Below are the code and all the weights of a small trained network. Each question names an input and a target symbol and asks about switching units off, where a switched-off unit gives its printed mean instead of its output.

import numpy as np


def w(rows, s, z=0):
    codes = np.array(rows[::2]) - 128.0
    scale = np.full(codes.shape[1], s)
    scale[-1] = z or s
    return codes * scale


def norm(h):
    return h / np.sqrt((h * h).mean(-1, keepdims=True) + 1e-5)


def f(y):
    return np.maximum(y, 0)


def softmax(a):
    e = np.exp(a - a.max(-1, keepdims=True))
    return e / e.sum(-1, keepdims=True)


def log_softmax(a):
    a = a - a.max(-1, keepdims=True)
    return a - np.log(np.exp(a).sum(-1, keepdims=True))


def net(x, mask):
    ids = ['ΓΩθπστφψ'.index(c) for c in x.split()]
    T = len(ids)
    res = E[ids] + P[:T]
    u = 0
    for l in range(2):
        r = norm(res)
        for j in range(2):
            rows = slice(3 * j, 3 * j + 3)
            q, k, v = (r @ M[l][rows].T for M in (Q, K, V))
            z = softmax(np.where(np.tri(T) > 0, q @ k.T / 3**0.5, -1e9)) @ v
            o = O[l][rows]
            res = res + np.where(mask[u + j], z, o[:, -1]) @ o[:, :-1]
        u += 2
        y = f(norm(res) @ A[l][:, :-1].T + A[l][:, -1])
        res = res + np.where(mask[u : u + 4], y, B[l][:, -1]) @ B[l][:, :-1]
        u += 4
    return log_softmax(norm(res)[-1] @ U[:, :-1].T + U[:, -1])


Q, K, V, O, A, B = {}, {}, {}, {}, {}, {}
E = w([
[157,156,132,57],'Γ',
[178,179,145,155],'Ω',
[50,127,105,82],'θ',
[90,120,177,254],'π',
[107,15,143,129],'σ',
[204,153,95,205],'τ',
[31,104,50,197],'φ',
[213,68,99,189],'ψ',
],0.0053)
P = w([
[76,157,184,230],'0',
[91,172,194,224],'1',
[99,171,201,202],'2',
[113,158,180,175],'3',
[124,150,151,164],'4',
[132,158,110,154],'5',
[148,149,79,148],'6',
[146,137,67,131],'7',
[168,119,56,117],'8',
[179,99,30,113],'9',
[188,78,16,106],'10',
[189,71,2,88],'11',
],0.0022)
Q[0] = w([
[196,24,139,90],'L0H1',
[250,153,157,214],'L0H1',
[61,16,116,242],'L0H1',
[127,158,183,139],'L0H2',
[125,149,84,156],'L0H2',
[87,112,177,160],'L0H2',
],0.015)
K[0] = w([
[192,38,110,82],'L0H1',
[230,149,123,214],'L0H1',
[73,7,68,222],'L0H1',
[144,172,179,106],'L0H2',
[133,151,90,156],'L0H2',
[122,149,124,73],'L0H2',
],0.016)
V[0] = w([
[90,81,216,188],'L0H1',
[99,169,138,254],'L0H1',
[168,26,41,98],'L0H1',
[147,193,138,62],'L0H2',
[148,210,70,117],'L0H2',
[106,78,148,105],'L0H2',
],0.0036)
O[0] = w([
[68,83,34,107,188],'L0H1',
[160,158,20,1,233],'L0H1',
[8,238,217,142,157],'L0H1',
[47,226,189,144,5],'L0H2',
[58,236,115,104,83],'L0H2',
[151,100,173,139,116],'L0H2',
],0.0027,0.0018)
A[0] = w([
[226,132,21,32,177],'L0N1',
[105,206,180,189,61],'L0N2',
[25,108,19,189,101],'L0N3',
[2,107,165,128,2],'L0N4',
],0.0055,0.0016)
B[0] = w([
[73,55,130,55,227],'L0N1',
[147,57,115,138,137],'L0N2',
[81,108,254,106,253],'L0N3',
[80,186,57,34,170],'L0N4',
],0.0065,0.005)
Q[1] = w([
[42,139,188,96],'L1H1',
[184,94,163,121],'L1H1',
[139,64,127,146],'L1H1',
[117,63,121,14],'L1H2',
[151,85,99,126],'L1H2',
[157,247,92,147],'L1H2',
],0.016)
K[1] = w([
[227,140,226,51],'L1H1',
[126,33,117,144],'L1H1',
[50,38,117,115],'L1H1',
[250,247,125,80],'L1H2',
[166,57,116,110],'L1H2',
[25,82,45,83],'L1H2',
],0.012)
V[1] = w([
[41,137,135,145],'L1H1',
[205,177,141,39],'L1H1',
[142,154,254,141],'L1H1',
[41,200,22,209],'L1H2',
[150,86,98,218],'L1H2',
[132,126,11,108],'L1H2',
],0.0044)
O[1] = w([
[66,103,149,210,125],'L1H1',
[226,140,185,71,136],'L1H1',
[64,180,225,61,141],'L1H1',
[61,2,104,102,2],'L1H2',
[164,90,70,191,99],'L1H2',
[6,82,60,124,92],'L1H2',
],0.0039,0.0077)
A[1] = w([
[150,86,145,2,80],'L1N1',
[133,219,33,141,195],'L1N2',
[171,66,227,124,4],'L1N3',
[98,247,182,205,189],'L1N4',
],0.0087,0.0023)
B[1] = w([
[219,93,204,142,244],'L1N1',
[102,140,141,27,165],'L1N2',
[99,41,254,144,199],'L1N3',
[179,196,5,158,253],'L1N4',
],0.0098,0.0052)
U = w([
[192,243,78,118,135],'Γ',
[112,185,206,34,93],'Ω',
[193,72,166,96,42],'θ',
[147,118,152,254,87],'π',
[149,60,46,179,155],'σ',
[33,169,145,153,253],'τ',
[74,100,76,41,163],'φ',
[87,49,184,145,132],'ψ',
],0.0094,0.0032)

Each question gives the input, a string of symbols that net reads in full, and the target symbol t.
The units are the heads (3 rows each of Q, K, V and O) and the neurons (one row each of A and B). Each row of codes is followed by its name. A weight is (code - 128) times the scale printed after its matrix; where a second scale follows, it is the last column's (O, A, B and U).
mask holds one flag per unit, layer by layer, with each layer's heads first. A switched-off unit (its flag False) gives its mean, the last column of its rows in O or B, instead of its output. The means were averaged over made-up inputs and are rounded, as every weight is.
A unit's drop is (log p(t) with every unit on - log p(t) with that unit switched off) / (log p(t) with every unit on - log p(t) with every unit switched off).
The circuit of an input: a set's keep is (log p(t) with only the set's units on - log p(t) with every unit switched off) / (log p(t) with every unit on - log p(t) with every unit switched off). Starting from all 12 units, units are removed one at a time, each time the one whose removal leaves the highest keep (on an exact tie, the one counted first), for as long as the keep stays at least 0.8.
circuit, biggest first: the units of the circuit, biggest drop first
unit that matters most: the unit with the biggest drop
k most important neurons: the k neurons with the biggest drops, biggest first
k most important neurons of layer l: the k neurons of layer l with the biggest drops, biggest first
heads that matter: for each layer, one digit per head in row order, 1 if its drop is at least 0.15 and else 0, layers parted by /
input Ω Γ Ω τ Ω Ω Ω π ψ, target Γ: heads that matter => 11 / 01
input Ω σ σ θ φ σ φ σ σ ψ φ, target ψ: most important neuron of layer 0 => (L0N3)
input σ π ψ π σ θ σ τ σ Ω Ω π, target ψ: circuit, biggest first => (L0N3; L1H2)
input φ φ θ Γ φ σ π, target Γ: 4 most important neurons => (L1N4; L0N1; L0N4; L0N2)
input Ω τ Γ φ σ, target Γ: circuit, biggest first => (L0N1; L0H1; L1H2; L1N4)
input Γ φ τ σ π, target Γ: heads that matter => 11 / 00
input τ π Γ, target Γ: circuit, biggest first => (L0H2; L0N3; L1N4)
input σ Γ Ω φ, target Γ: 2 most important neurons => (L0N1; L1N4)
input π σ τ σ π θ σ π Γ, target Γ: circuit, biggest first => (L0H1; L0N1; L1N4)
input φ τ θ θ σ σ θ σ σ Γ ψ, target Γ: heads that matter => 10 / 11
input σ θ τ ψ, target σ: 2 most important neurons => (L0N3; L1N3)
input σ Ω σ Ω τ π Γ φ θ, target Γ: heads that matter => 10 / 01
input σ ψ ψ, target σ: 3 most important neurons => (L0N3; L1N3; L1N1)
input σ Γ σ σ σ φ τ σ σ φ τ σ, target π: heads that matter => 11 / 11
input Ω π π σ τ σ σ σ ψ σ φ, target τ: circuit, biggest first => (L0H1; L1N1)
input φ π σ Ω τ σ φ σ τ Ω σ π, target ψ: heads that matter => 10 / 01
input φ φ φ, target τ: unit that matters most => L1H1
input θ π ψ Ω φ τ, target φ: heads that matter => 00 / 11
input Γ ψ σ σ θ, target Γ: heads that matter => 11 / 01
input Ω Γ τ ψ φ, target Γ: circuit, biggest first => (L1N4)
input τ φ Γ σ, target Γ: circuit, biggest first => (L0N1; L0H2; L1N4)
input θ θ φ τ, target φ: heads that matter => 10 / 11
input θ Ω τ φ Γ σ τ, target Ω: circuit, biggest first => (L1N2; L0N3)
